Below is a small trained network, with its code and all its weights. Each question gives an input and a class and asks what happens when units are switched off, that is, made to give their printed mean instead of their output.

import numpy as np


def w(rows, s, z=0):
    codes = np.array(rows[::2]) - 128.0
    scale = np.full(codes.shape[1], s)
    scale[-1] = z or s
    return codes * scale


def norm(h):
    return h / np.sqrt((h * h).mean(-1, keepdims=True) + 1e-5)


def f(y):
    return y / 2 * (1 + np.tanh(0.7978845608 * (y + 0.044715 * y**3)))


def log_softmax(a):
    a = a - a.max(-1, keepdims=True)
    return a - np.log(np.exp(a).sum(-1, keepdims=True))


def net(x, mask):
    res = np.array(x, float).reshape(1, 6) / 4 @ E
    u = 0
    for l in range(2):
        y = f(norm(res) @ A[l][:, :-1].T + A[l][:, -1])
        res = res + np.where(mask[u : u + 6], y, B[l][:, -1]) @ B[l][:, :-1]
        u += 6
    return log_softmax(norm(res)[-1] @ U[:, :-1].T + U[:, -1])


A, B = {}, {}
E = w([
[136,156,186,155,128,120,123,182,181],'x0',
[41,42,65,169,129,72,178,150,118],'x1',
[254,122,179,146,73,103,188,98,118],'x2',
[104,85,198,203,79,142,60,170,98],'x3',
[190,133,200,141,168,160,162,164,146],'x4',
[37,164,146,175,134,147,192,117,114],'x5',
],0.0073)
A[0] = w([
[93,164,131,91,177,208,111,110,100,55],'L0N1',
[142,159,145,124,108,124,211,178,133,246],'L0N2',
[169,192,174,2,125,188,85,161,189,51],'L0N3',
[121,98,94,73,135,98,114,199,155,5],'L0N4',
[57,185,234,219,43,173,106,128,128,125],'L0N5',
[180,30,168,150,122,101,142,177,155,189],'L0N6',
],0.0089,0.0029)
B[0] = w([
[117,83,172,182,128,137,79,123,117,171],'L0N1',
[97,140,174,254,187,118,198,2,101,200],'L0N2',
[116,109,81,65,179,187,151,190,110,228],'L0N3',
[92,42,105,204,155,103,87,142,71,137],'L0N4',
[128,59,143,161,207,19,103,158,101,254],'L0N5',
[105,88,181,85,47,97,51,76,135,212],'L0N6',
],0.0096,0.0065)
A[1] = w([
[116,141,45,99,50,87,23,136,207,168],'L1N1',
[29,59,75,155,52,101,190,118,53,217],'L1N2',
[50,183,46,131,134,134,176,99,147,109],'L1N3',
[154,93,149,156,42,128,155,116,104,5],'L1N4',
[2,98,96,132,121,106,149,193,142,142],'L1N5',
[93,124,72,84,96,103,160,53,174,113],'L1N6',
],0.0086,0.0019)
B[1] = w([
[144,193,165,187,165,188,170,79,129,173],'L1N1',
[145,222,151,141,231,160,107,179,146,254],'L1N2',
[246,141,114,29,36,158,107,131,159,180],'L1N3',
[170,112,80,181,39,129,25,184,120,148],'L1N4',
[119,71,115,141,232,202,190,133,53,220],'L1N5',
[93,159,128,108,101,1,106,142,116,163],'L1N6',
],0.0085,0.008)
U = w([
[157,102,151,65,126,152,80,156,115,171],'0',
[144,115,144,133,6,149,88,93,143,44],'1',
[153,195,97,110,169,143,212,104,133,183],'2',
[142,115,134,164,74,131,192,164,160,28],'3',
[112,178,66,74,73,77,141,118,131,71],'4',
[95,99,186,204,145,50,120,117,128,217],'5',
[69,143,137,129,84,134,147,153,179,3],'6',
[72,109,93,148,222,182,134,203,96,176],'7',
],0.018,0.0048)

Each question gives the input, the list of numbers given to net, and the class t.
The units are the neurons (one row each of A and B). Each row of codes is followed by its name. A weight is (code - 128) times the scale printed after its matrix; where a second scale follows, it is the last column's (A, B and U).
mask holds one flag per neuron, layer by layer. A switched-off neuron (its flag False) gives its mean, the last column of its row in B, instead of its output. The means were averaged over made-up inputs and are rounded, as every weight is.
A unit's drop is (log p(t) with every unit on - log p(t) with that unit switched off) / (log p(t) with every unit on - log p(t) with every unit switched off).
The circuit of an input: a set's keep is (log p(t) with only the set's units on - log p(t) with every unit switched off) / (log p(t) with every unit on - log p(t) with every unit switched off). Starting from all 12 units, units are removed one at a time, each time the one whose removal leaves the highest keep (on an exact tie, the one counted first), for as long as the keep stays at least 0.8.
circuit, biggest first: the units of the circuit, biggest drop first
k most important neurons: the k neurons with the biggest drops, biggest first
top k neurons in layer l: the k neurons of layer l with the biggest drops, biggest first
drop of u: that unit's drop, to one decimal
input [8,-7,-2,-8,-4,-2], class 7: circuit, biggest first => [L0N3]
input [8,5,-4,5,4,4], class 5: 2 most important neurons => [L0N5; L0N3]
input [-5,6,4,-1,-2,0], class 4: circuit, biggest first => [L0N5; L1N6]
input [-8,2,7,-4,7,2], class 5: circuit, biggest first => [L0N3; L1N3]
input [8,-7,-4,5,-5,-7], class 7: 2 most important neurons => [L0N3; L1N3]
input [8,-4,-8,6,0,6], class 5: 4 most important neurons => [L0N5; L0N3; L1N2; L0N1]
input [-2,2,-3,4,4,-7], class 1: 2 most important neurons => [L0N6; L0N5]
input [-2,-4,8,-3,-8,3], class 4: circuit, biggest first => [L1N6; L1N5]
input [-5,6,0,-4,0,2], class 2: circuit, biggest first => [L1N3; L0N5]
input [-2,1,7,-7,-5,0], class 4: circuit, biggest first => [L1N6; L1N5]
input [3,5,-1,4,3,1], class 5: 3 most important neurons => [L0N6; L0N3; L0N5]
input [2,5,-4,8,3,-3], class 5: 2 most important neurons => [L0N6; L0N3]
input [-3,-5,-1,5,-6,0], class 5: top 4 neurons in layer 0 => [L0N3; L0N5; L0N4; L0N1]
input [-4,4,0,-6,1,-4], class 2: circuit, biggest first => [L0N5]
input [-5,-7,-8,-6,-4,-2], class 0: top 2 neurons in layer 1 => [L1N2; L1N3]
input [-4,8,8,-4,8,-5], class 5: top 2 neurons in layer 1 => [L1N3; L1N6]
input [7,-2,1,-3,3,7], class 5: top 2 neurons in layer 0 => [L0N5; L0N2]
input [0,-4,-2,-8,-7,0], class 4: 2 most important neurons => [L1N6; L1N2]
input [-6,-2,5,4,5,-8], class 1: top 2 neurons in layer 0 => [L0N6; L0N5]
input [-1,8,3,-2,1,-3], class 5: circuit, biggest first => [L0N6]
input [-5,8,0,-3,2,3], class 2: top 2 neurons in layer 0 => [L0N5; L0N1]
input [4,-7,0,5,-8,-3], class 7: top 3 neurons in layer 0 => [L0N3; L0N6; L0N5]
input [-7,7,8,-2,-7,5], class 2: 2 most important neurons => [L1N2; L0N6]
input [2,1,7,-5,-6,-5], class 4: top 2 neurons in layer 0 => [L0N5; L0N1]
input [-2,-7,-2,-7,4,0], class 7: 2 most important neurons => [L0N3; L0N1]
input [7,2,-2,4,2,2], class 5: drop of L0N3 => 0.1
